Below are the code and all the weights of a small trained network. Each question names an input and a class and asks about switching units off, where a switched-off unit gives its printed mean instead of its output.

import numpy as np


def w(rows, s, z=0):
    codes = np.array(rows[::2]) - 128.0
    scale = np.full(codes.shape[1], s)
    scale[-1] = z or s
    return codes * scale


def f(y):
    return np.maximum(y, 0)


def log_softmax(a):
    a = a - a.max(-1, keepdims=True)
    return a - np.log(np.exp(a).sum(-1, keepdims=True))


def net(x, mask):
    res = np.array(x, float).reshape(1, 4) / 4 @ E
    y = f(res @ A[0][:, :-1].T + A[0][:, -1])
    res = res + np.where(mask, y, B[0][:, -1]) @ B[0][:, :-1]
    return log_softmax(res[-1] @ U[:, :-1].T + U[:, -1])


A, B = {}, {}
E = w([
[113,101,65,142,211,105],'x0',
[154,72,161,183,194,162],'x1',
[102,116,60,68,117,237],'x2',
[11,123,181,81,182,175],'x3',
],0.012)
A[0] = w([
[175,135,139,157,144,51,157],'N0',
[119,138,78,85,102,177,182],'N1',
[126,90,101,115,180,180,98],'N2',
[207,129,55,148,83,88,125],'N3',
[114,107,133,110,140,198,101],'N4',
[150,131,108,158,112,127,254],'N5',
[82,132,81,126,199,80,164],'N6',
[76,139,6,62,124,177,207],'N7',
[149,162,135,172,140,135,123],'N8',
[172,138,101,129,130,121,140],'N9',
[160,169,154,127,62,38,131],'N10',
[139,95,111,156,163,134,156],'N11',
[103,89,106,162,144,112,192],'N12',
],0.019,0.0037)
B[0] = w([
[15,121,25,176,128,180,187],'N0',
[159,115,43,76,44,127,200],'N1',
[142,224,98,148,176,173,182],'N2',
[234,116,47,148,102,18,205],'N3',
[140,159,103,208,106,74,183],'N4',
[122,179,84,77,64,117,161],'N5',
[81,76,87,68,220,118,180],'N6',
[1,12,86,91,19,161,252],'N7',
[100,103,145,131,88,113,147],'N8',
[142,137,131,139,85,52,157],'N9',
[171,161,204,126,50,236,209],'N10',
[118,167,150,139,130,154,158],'N11',
[118,151,132,119,170,134,155],'N12',
],0.02,0.026)
U = w([
[155,131,172,232,157,98,46],'0',
[190,249,95,248,99,157,180],'1',
[69,93,77,135,93,186,176],'2',
[183,136,255,30,118,89,108],'3',
[161,113,34,146,77,64,148],'4',
[46,128,70,150,193,79,204],'5',
[144,153,96,176,228,105,3],'6',
],0.0096,0.0027)

Each question gives the input, the list of numbers given to net, and the class t.
The units are the neurons (one row each of A and B). Each row of codes is followed by its name. A weight is (code - 128) times the scale printed after its matrix; where a second scale follows, it is the last column's (A, B and U).
mask holds one flag per neuron, in row order. A switched-off neuron (its flag False) gives its mean, the last column of its row in B, instead of its output. The means were averaged over made-up inputs and are rounded, as every weight is.
A unit's drop is (log p(t) with every unit on - log p(t) with that unit switched off) / (log p(t) with every unit on - log p(t) with every unit switched off).
The circuit of an input: a set's keep is (log p(t) with only the set's units on - log p(t) with every unit switched off) / (log p(t) with every unit on - log p(t) with every unit switched off). Starting from the 12 units with the biggest drops (on a tie, the unit counted first), units are removed one at a time, each time the one whose removal leaves the highest keep (on an exact tie, the one counted first), for as long as the keep stays at least 0.8.
circuit, biggest first: the units of the circuit, biggest drop first
top k neurons: the k neurons with the biggest drops, biggest first
drop when u is switched off: that unit's drop, to one decimal
input [-2,-3,-2,-3], class 1: top 2 neurons : N7; N10
input [8,-3,-7,1], class 5: circuit, biggest first : N6
input [1,-2,-1,5], class 5: circuit, biggest first : N10; N1
input [4,7,-8,-3], class 2: top 2 neurons : N0; N10
input [-4,5,-7,-7], class 1: top 2 neurons : N10; N7
input [5,1,-8,-1], class 2: top 2 neurons : N10; N0
input [-8,-8,4,-3], class 4: top 2 neurons : N3; N1
input [-3,-8,-3,-6], class 1: top 2 neurons : N10; N7
input [1,-7,-6,-2], class 1: top 2 neurons : N7; N10
input [0,8,5,-6], class 1: top 2 neurons : N7; N2
input [-6,-4,-1,-8], class 1: top 2 neurons : N10; N7
input [-2,0,-2,2], class 3: top 2 neurons : N7; N0
input [1,3,0,3], class 6: drop when N7 is switched off : 0.5
input [-8,1,-8,-4], class 1: circuit, biggest first : N10
input [1,-2,-3,5], class 5: drop when N7 is switched off : 0.3
input [0,-5,-5,-6], class 1: drop when N7 is switched off : 0.5
